Moves between states:
* | n o r y
Roz | Tof Kud Faf Sor
Ved | Vug Lud Tok Lav
Mam | Zef Siv Vev Nom
Pez | Gik Nom Lup Roz
Zim | Tos Faf Vot Duv
Bir | Nel Rar Ved Tok
Rar | Zek Gog Lud Kam
Vug | Tok Dad Lus Teg
Sib | Sor Gik Zod Lub
Dab | Fol Fev Noz Raf
Dod | Dab Zus Fol Kur
Vot | Vil Sor Duv Sas
Feb | Zem Tok Rov Dod
Kup | Dit Dod Bek Dig
Liv | Mam Res Zef Pup
Raf | Kup Mes Dit Sof
Gog | Zab Tos Bub Zeg
Sor | Zod Lup Puv Zim
Veg | Sas Lub Gog Bub
Nuz | Zor Dit Kir Liv
Dad | Kam Suk Gez Nel
Dig | Res Kur Siv Zor
Pup | Nom Kir Ruv Lum
Zor | Kir Bek Nul Mam
Bub | Suk Vil Zeg Rar
Nom | Ruv Nul Baz Kud
Faf | Sib Pez Sor Puv
Tok | Lus Kam Lav Zus
Teg | Zus Nel Fev Zem
Nel | Ved Zek Vug Lus
Dit | Bek Dab Sof Res
Puv | Lub Roz Zim Vot
Zef | Vev Nuz Pup Ruv
Kam | Gez Zeg Bir Ved
Baz | Lum Mam Kud Pez
Lup | Riz Baz Roz Faf
Lav | Teg Bir Zus Feb
Bek | Sof Fol Dig Siv
Vev | Pup Zor Nom Baz
Lum | Kud Zef Sus Gik
Noz | Kur Zem Raf Dit
Mes | Dod Teg Dab Noz
Sof | Dig Noz Res Nuz
Zem | Rov Lus Mes Dab
Lub | Zim Tof Tos Vil
Zus | Fev Ved Feb Rov
Gik | Lup Ruv Riz Tof
Zek | Lud Zab Dad Gez
Tos | Vot Sib Vil Veg
Ruv | Baz Liv Lum Sus
Rov | Mes Lav Dod Fol
Zab | Bub Vot Suk Dat
Duv | Veg Puv Sas Zab
Kur | Raf Rov Kup Bek
Suk | Zeg Duv Dat Zek
Kir | Nul Sof Liv Zef
Kud | Sus Vev Pez Lup
Gez | Bir Dat Nel Vug
Lud | Dad Bub Kam Bir
Nul | Liv Dig Mam Vev
Lus | Lav Gez Teg Fev
Siv | Nuz Kup Zor Nul
Sus | Pez Pup Gik Riz
Zod | Puv Riz Lub Tos
Fol | Noz Feb Kur Kup
Tof | Faf Sus Sib Zod
Zeg | Dat Veg Rar Lud
Fev | Feb Vug Zem Mes
Res | Siv Raf Nuz Kir
Vil | Duv Zod Veg Gog
Dat | Rar Sas Zek Dad
Riz | Roz Lum Tof Sib
Sas | Gog Zim Zab Suk

In the rows, 151 stands for zero.

The rows follow the links: the fewer symbols apart two states are, the more alike their rows tend to be.

Each row is also shifted at random along 2 hidden directions that mean nothing.

Some states, each with a row of numbers:
Fol
[115,141,142,151,139,173,156,160,141,141,144,135,186,161,164,149,144,146,164,177,160,151,153,137,151,150,149,145,139,142,147,155,183,138,168,148,158,161,174,130,160,151,164,141,128,185,107,154,130,162,135,150]
Nel
[145,125,143,151,141,147,143,148,136,160,141,164,160,163,185,134,118,171,166,151,183,131,117,155,130,152,135,162,157,159,144,146,181,133,162,160,152,173,162,162,158,141,146,135,168,149,150,153,165,171,141,120]
Sas
[130,137,145,153,160,132,142,148,141,161,147,169,125,151,170,138,138,168,161,127,158,132,126,172,153,159,145,162,178,171,157,144,152,145,139,159,141,159,136,184,153,146,129,147,183,121,184,151,183,148,152,134]
Lup
[112,170,152,161,171,151,147,148,163,149,156,150,127,145,130,148,175,141,152,134,113,162,174,166,177,157,163,149,165,146,168,152,124,159,129,143,149,138,137,170,150,160,142,165,153,138,161,140,161,129,154,178]
Sof
[107,142,138,155,120,155,184,157,164,164,150,168,164,122,138,170,164,133,140,152,134,189,160,120,129,145,180,155,168,164,144,163,163,176,165,142,137,125,162,135,160,145,171,158,135,171,114,169,110,156,141,182]
Zab
[80,156,164,129,125,111,142,135,172,139,141,167,132,140,161,160,146,171,139,154,168,157,128,144,141,146,139,166,166,156,138,149,152,158,159,168,129,143,115,147,129,148,155,161,156,119,171,139,152,147,162,134]
Gog
[128,144,146,149,151,125,142,144,149,150,144,169,125,149,170,142,141,171,155,138,162,140,126,166,151,163,142,165,171,164,156,145,150,140,146,164,134,157,129,177,148,149,139,148,179,119,186,152,174,147,160,130]
Rov
[265,128,114,160,154,177,156,186,119,155,139,141,152,167,166,157,136,151,168,166,169,120,153,165,149,160,159,138,160,169,149,148,176,117,169,159,150,163,168,138,164,135,142,112,151,161,167,175,153,152,153,127]
Ruv
[181,139,146,186,181,154,165,156,128,161,179,140,146,141,172,147,159,144,153,136,146,156,145,172,179,172,146,155,146,165,178,155,140,124,141,133,160,180,186,185,172,176,135,149,184,156,148,180,166,152,162,190]
Rar
[163,161,163,126,153,148,119,145,151,139,135,149,147,176,146,140,134,160,158,155,168,122,152,156,145,136,139,143,144,136,137,138,149,154,147,167,158,149,127,138,132,139,144,144,136,138,177,123,168,150,150,111]
Feb
[154,138,119,145,138,169,157,172,142,160,129,157,152,158,141,161,142,146,158,160,152,137,159,143,135,146,172,131,170,168,140,147,182,156,165,162,140,130,143,124,158,128,149,129,131,158,148,160,137,147,146,131]
Dab
[191,138,134,162,151,179,155,173,131,144,149,127,176,167,177,149,140,153,169,174,169,136,151,153,152,160,145,147,136,151,151,151,182,122,167,154,155,169,174,135,164,149,157,129,143,180,130,163,144,159,142,139]
Ved
[81,123,136,160,144,153,141,156,128,148,134,158,165,168,189,126,121,169,187,156,175,129,121,161,147,167,137,166,167,164,155,144,197,125,161,156,146,171,162,167,166,144,145,131,166,156,136,154,166,165,126,119]
Roz
[175,166,148,157,174,146,146,153,152,159,158,152,118,146,131,163,170,140,137,135,129,147,167,166,170,157,159,138,158,158,161,151,120,156,132,146,147,146,139,168,144,160,128,159,163,127,185,154,163,130,176,169]
Zus
[106,151,135,130,125,162,153,163,162,152,121,169,157,156,127,155,142,145,162,160,140,153,159,131,125,134,177,145,172,151,136,148,180,173,161,161,136,117,131,125,151,125,169,146,124,158,136,144,133,149,130,127]
Kam
[197,143,159,129,135,138,138,133,145,175,142,171,152,160,147,154,124,156,133,144,187,133,130,137,116,120,137,142,141,154,121,143,142,173,157,164,163,150,150,138,141,128,136,149,144,139,172,145,151,159,158,124]
Baz
[109,149,157,175,160,141,170,144,154,149,174,147,155,130,168,156,168,145,142,146,143,177,148,152,173,166,144,163,145,158,167,165,136,142,148,134,154,165,172,170,160,173,153,164,170,157,126,169,146,154,156,195]
Vot
[240,159,175,151,179,144,140,127,150,165,167,169,138,157,148,124,137,163,151,117,157,136,137,172,149,140,135,166,140,135,153,143,115,160,124,149,171,165,145,185,145,154,138,163,178,128,190,131,191,155,153,136]
Tos
[115,163,181,138,159,133,131,120,158,159,161,160,147,155,139,136,146,157,142,134,151,150,141,154,150,133,129,159,136,134,146,145,119,171,130,146,166,159,139,171,139,157,145,169,160,133,157,122,167,151,152,146]
Faf
[152,164,160,151,157,124,145,147,152,156,162,145,121,145,142,175,170,147,126,146,156,150,154,158,166,150,142,139,145,163,151,153,120,149,148,155,149,153,139,153,134,161,126,159,157,124,187,153,153,133,185,171]
Lus
[212,151,159,128,125,160,151,142,175,134,139,166,167,152,152,128,130,171,161,157,154,161,141,135,117,142,156,180,156,134,138,146,165,167,161,161,141,141,134,135,148,138,190,154,145,150,144,135,148,169,126,114]
Dig
[116,143,136,156,130,157,187,160,162,155,149,163,161,122,147,175,166,135,145,159,130,186,162,130,140,154,176,156,166,166,152,164,165,163,170,145,129,130,159,137,160,149,170,154,143,164,120,176,119,157,148,181]
Dat
[74,159,152,134,158,148,118,154,145,134,130,137,140,181,157,136,143,162,171,160,162,116,145,166,165,154,142,143,156,141,144,137,171,135,146,166,151,160,122,145,140,145,141,137,144,138,169,125,171,140,145,112]
Zod
[152,154,165,158,175,136,131,145,137,142,168,127,136,161,175,151,156,161,145,149,169,132,141,176,183,162,124,147,133,147,163,149,134,119,146,153,160,184,156,172,143,171,125,150,168,133,175,150,175,137,177,150]
Lum
[93,143,145,191,178,154,159,157,137,143,174,134,150,146,182,134,169,148,173,141,135,155,148,175,193,185,146,165,163,160,187,156,157,116,137,135,154,181,175,194,172,181,140,150,184,157,134,166,169,144,149,186]
Zeg
[192,167,178,111,128,123,129,134,181,126,144,151,141,153,149,153,140,173,136,163,172,150,141,138,133,135,138,162,136,131,131,145,134,167,158,171,140,145,114,128,117,146,171,165,141,127,177,120,152,147,161,115]

Start here and follow the symbols in turn, left to right. Where do you end up?
Answer with the state's name.
[145,162,174,152,174,137,132,136,144,143,166,138,148,163,163,139,149,165,151,142,164,134,141,173,176,151,121,156,132,139,159,148,129,137,134,152,164,177,152,176,141,170,135,157,168,137,168,133,178,148,158,146]
r o r: Zod
[188,138,123,142,135,162,158,174,142,160,132,156,157,157,147,169,140,146,152,164,161,139,155,139,130,146,166,132,162,165,137,149,179,149,172,161,142,137,151,122,154,126,149,131,128,159,157,166,135,151,154,136]
n n: Mes
[203,143,156,137,130,155,150,148,161,135,142,162,162,154,167,125,125,175,169,158,163,152,128,147,127,151,148,181,153,140,144,148,170,153,162,161,142,151,147,143,151,141,181,148,154,151,146,141,157,169,128,111]
y o y: Lav
[34,130,141,147,132,138,143,141,133,164,131,168,162,161,172,147,127,159,157,156,182,137,120,141,133,139,133,147,158,166,131,146,186,149,166,159,156,160,157,146,159,133,137,140,152,154,135,152,152,162,139,128]
n r r: Lus
[94,166,159,169,171,153,152,149,163,136,163,140,141,144,149,132,173,149,164,139,115,164,166,167,184,174,159,164,161,145,177,153,142,148,130,137,147,149,145,183,157,174,154,163,165,147,140,146,167,142,141,179]
y o: Kud
[133,158,156,127,148,151,126,141,149,152,133,151,147,173,138,144,134,153,152,153,168,122,149,149,140,131,140,131,146,140,129,137,154,160,147,164,161,147,132,140,139,135,139,142,136,142,174,126,160,148,150,112]
n y: Bir
[170,141,138,161,156,186,156,164,131,145,147,133,185,170,161,131,140,147,173,163,150,141,155,153,152,157,155,150,138,138,157,149,179,134,156,145,163,166,181,141,169,152,165,133,141,190,115,157,146,167,125,145]
y r: Sof
[228,145,131,138,135,169,155,164,153,156,129,163,154,155,134,154,137,151,155,155,147,142,157,143,120,137,175,145,168,153,136,147,166,167,162,162,141,125,136,125,151,124,158,139,131,150,163,151,139,155,140,122]
y o: Teg
[55,148,142,146,154,137,123,158,147,125,135,140,132,175,180,136,140,171,181,160,160,123,137,172,177,170,141,151,172,154,157,143,181,116,151,168,139,165,128,160,141,149,139,136,158,131,167,137,175,139,147,119]
n o: Veg
[130,144,150,133,148,145,130,138,136,173,131,166,156,172,142,151,130,151,149,143,177,121,141,146,130,126,137,130,147,151,124,141,158,164,152,162,165,150,142,139,146,129,127,141,140,144,164,138,158,154,150,120]
r o r: Zek
[122,162,151,152,163,130,147,150,157,160,160,151,122,143,136,172,171,141,132,140,140,151,162,160,171,150,153,133,159,166,152,153,122,156,140,152,148,142,139,160,141,160,123,158,154,129,182,153,154,129,180,175]
y r: Lub
[104,150,149,132,155,149,128,142,138,166,131,155,149,178,141,146,133,152,155,150,172,116,147,151,144,130,137,126,150,147,131,137,158,159,145,165,164,152,138,143,143,128,128,138,135,145,167,131,163,151,144,120]
y y: Tok
[61,150,162,142,140,118,145,123,164,166,145,183,130,138,144,152,144,159,140,131,154,159,131,145,140,136,145,157,168,160,142,148,138,176,144,154,145,139,129,167,141,144,139,165,164,119,167,140,160,148,153,144]
o n: Zim
[74,170,191,137,143,112,135,119,170,139,161,143,145,144,154,165,159,155,119,161,172,163,144,141,159,137,121,150,120,134,139,155,120,161,151,155,154,164,141,146,123,165,147,175,146,136,151,131,150,148,173,161]
n r: Tos
[89,143,141,158,137,173,175,153,155,165,145,167,175,137,131,156,159,130,153,149,129,175,163,127,132,139,172,144,163,160,147,155,169,180,154,137,149,128,165,142,167,141,164,153,135,181,105,159,121,162,127,175]
o y: Raf
[215,149,157,146,135,173,173,141,160,164,155,168,178,136,123,152,149,137,143,147,137,180,159,122,117,130,169,153,142,140,139,154,145,186,154,140,158,128,166,138,159,141,181,165,132,178,119,154,125,170,132,163]
r r o y: Bek
